Below is a small trained network, with its code and all its weights. Each question gives an input and a class and asks what happens when units are switched off, that is, made to give their printed mean instead of their output.

import numpy as np


def w(rows, s, z=0):
    codes = np.array(rows[::2]) - 128.0
    scale = np.full(codes.shape[1], s)
    scale[-1] = z or s
    return codes * scale


def norm(h):
    return h / np.sqrt((h * h).mean(-1, keepdims=True) + 1e-5)


def f(y):
    return y / 2 * (1 + np.tanh(0.7978845608 * (y + 0.044715 * y**3)))


def log_softmax(a):
    a = a - a.max(-1, keepdims=True)
    return a - np.log(np.exp(a).sum(-1, keepdims=True))


def net(x, mask):
    res = np.array(x, float).reshape(1, 2) / 4 @ E
    u = 0
    for l in range(4):
        y = f(norm(res) @ A[l][:, :-1].T + A[l][:, -1])
        res = res + np.where(mask[u : u + 5], y, B[l][:, -1]) @ B[l][:, :-1]
        u += 5
    return log_softmax(norm(res)[-1] @ U[:, :-1].T + U[:, -1])


A, B = {}, {}
E = w([
[190,254,112,131],'x0',
[193,110,144,108],'x1',
],0.0085)
A[0] = w([
[217,158,87,94,119],'L0N0',
[109,122,138,2,3],'L0N1',
[181,146,117,85,88],'L0N2',
[40,51,77,199,45],'L0N3',
[23,56,140,160,195],'L0N4',
],0.0077,0.0031)
B[0] = w([
[221,187,12,118,171],'L0N0',
[115,154,252,134,112],'L0N1',
[225,155,44,93,138],'L0N2',
[34,13,45,132,203],'L0N3',
[3,74,52,89,254],'L0N4',
],0.0046,0.0062)
A[1] = w([
[254,79,161,166,140],'L1N0',
[153,188,90,63,14],'L1N1',
[186,195,136,114,105],'L1N2',
[215,238,91,87,249],'L1N3',
[151,179,113,32,152],'L1N4',
],0.0086,0.002)
B[1] = w([
[46,2,152,79,156],'L1N0',
[156,61,43,84,156],'L1N1',
[116,78,146,133,176],'L1N2',
[91,51,193,167,254],'L1N3',
[144,115,206,90,160],'L1N4',
],0.0063,0.0079)
A[2] = w([
[109,79,175,201,148],'L2N0',
[114,170,40,222,255],'L2N1',
[180,186,110,42,123],'L2N2',
[62,141,164,178,130],'L2N3',
[127,33,109,2,159],'L2N4',
],0.0069,0.0033)
B[2] = w([
[138,89,158,206,184],'L2N0',
[133,37,120,121,173],'L2N1',
[13,57,60,121,112],'L2N2',
[138,93,95,173,157],'L2N3',
[153,255,79,100,254],'L2N4',
],0.0094,0.0061)
A[3] = w([
[135,34,61,215,14],'L3N0',
[195,101,118,80,34],'L3N1',
[73,41,147,57,84],'L3N2',
[88,1,208,115,252],'L3N3',
[74,196,119,48,32],'L3N4',
],0.0082,0.0013)
B[3] = w([
[161,55,244,139,235],'L3N0',
[35,76,114,139,159],'L3N1',
[187,230,135,126,217],'L3N2',
[158,255,114,132,255],'L3N3',
[187,251,200,151,138],'L3N4',
],0.0098,0.0055)
U = w([
[66,135,62,137,144],'0',
[130,194,120,123,183],'1',
[189,92,184,204,120],'2',
[151,7,70,107,2],'3',
],0.014,0.0026)

Each question gives the input, the list of numbers given to net, and the class t.
The units are the neurons (one row each of A and B). Each row of codes is followed by its name. A weight is (code - 128) times the scale printed after its matrix; where a second scale follows, it is the last column's (A, B and U).
mask holds one flag per neuron, layer by layer. A switched-off neuron (its flag False) gives its mean, the last column of its row in B, instead of its output. The means were averaged over made-up inputs and are rounded, as every weight is.
A unit's drop is (log p(t) with every unit on - log p(t) with that unit switched off) / (log p(t) with every unit on - log p(t) with every unit switched off).
The circuit of an input: a set's keep is (log p(t) with only the set's units on - log p(t) with every unit switched off) / (log p(t) with every unit on - log p(t) with every unit switched off). Starting from the 12 units with the biggest drops (on a tie, the unit counted first), units are removed one at a time, each time the one whose removal leaves the highest keep (on an exact tie, the one counted first), for as long as the keep stays at least 0.8.
circuit, biggest first: the units of the circuit, biggest drop first
most important unit: the unit with the biggest drop
k most important neurons: the k neurons with the biggest drops, biggest first
top k neurons in layer l: the k neurons of layer l with the biggest drops, biggest first
input [7,-6], class 2: most important unit : L1N3
input [7,0], class 2: 2 most important neurons : (L1N3 L0N4)
input [-8,3], class 1: circuit, biggest first : (L3N2 L3N3)
input [8,0], class 2: circuit, biggest first : (L1N3 L2N4)
input [5,2], class 3: top 3 neurons in layer 3 : (L3N3 L3N2 L3N0)
input [-6,-3], class 0: circuit, biggest first : (L0N4 L3N3)
input [2,-6], class 2: circuit, biggest first : (L3N0 L2N4)
input [2,-7], class 2: 2 most important neurons : (L2N4 L3N0)
input [5,1], class 3: top 4 neurons in layer 3 : (L3N3 L3N2 L3N4 L3N0)
input [3,6], class 3: 2 most important neurons : (L0N0 L1N3)
input [-5,8], class 1: 3 most important neurons : (L3N4 L3N0 L2N3)
input [2,1], class 3: 2 most important neurons : (L0N0 L1N1)
input [-7,0], class 0: 2 most important neurons : (L0N4 L0N3)
input [-7,2], class 1: circuit, biggest first : (L3N3)
input [-4,3], class 1: 2 most important neurons : (L0N4 L1N3)
input [-4,0], class 0: 4 most important neurons : (L0N4 L0N3 L1N3 L1N4)
input [0,0], class 0: top 2 neurons in layer 3 : (L3N0 L3N3)
input [6,3], class 3: top 3 neurons in layer 0 : (L0N0 L0N4 L0N2)
input [1,6], class 3: 4 most important neurons : (L0N0 L0N2 L2N4 L1N3)
input [-3,-1], class 0: 3 most important neurons : (L0N4 L0N3 L1N4)
input [0,4], class 1: 2 most important neurons : (L1N0 L0N3)
input [-3,0], class 0: 3 most important neurons : (L0N4 L1N3 L0N3)
input [-1,7], class 1: most important unit : L1N0
input [-4,-2], class 0: 2 most important neurons : (L0N4 L0N3)
input [-5,7], class 1: top 2 neurons in layer 3 : (L3N4 L3N0)
input [6,-1], class 2: 2 most important neurons : (L0N4 L1N3)
input [-5,-2], class 0: top neuron in layer 0 : (L0N4)
input [5,5], class 3: top 2 neurons in layer 0 : (L0N0 L0N4)
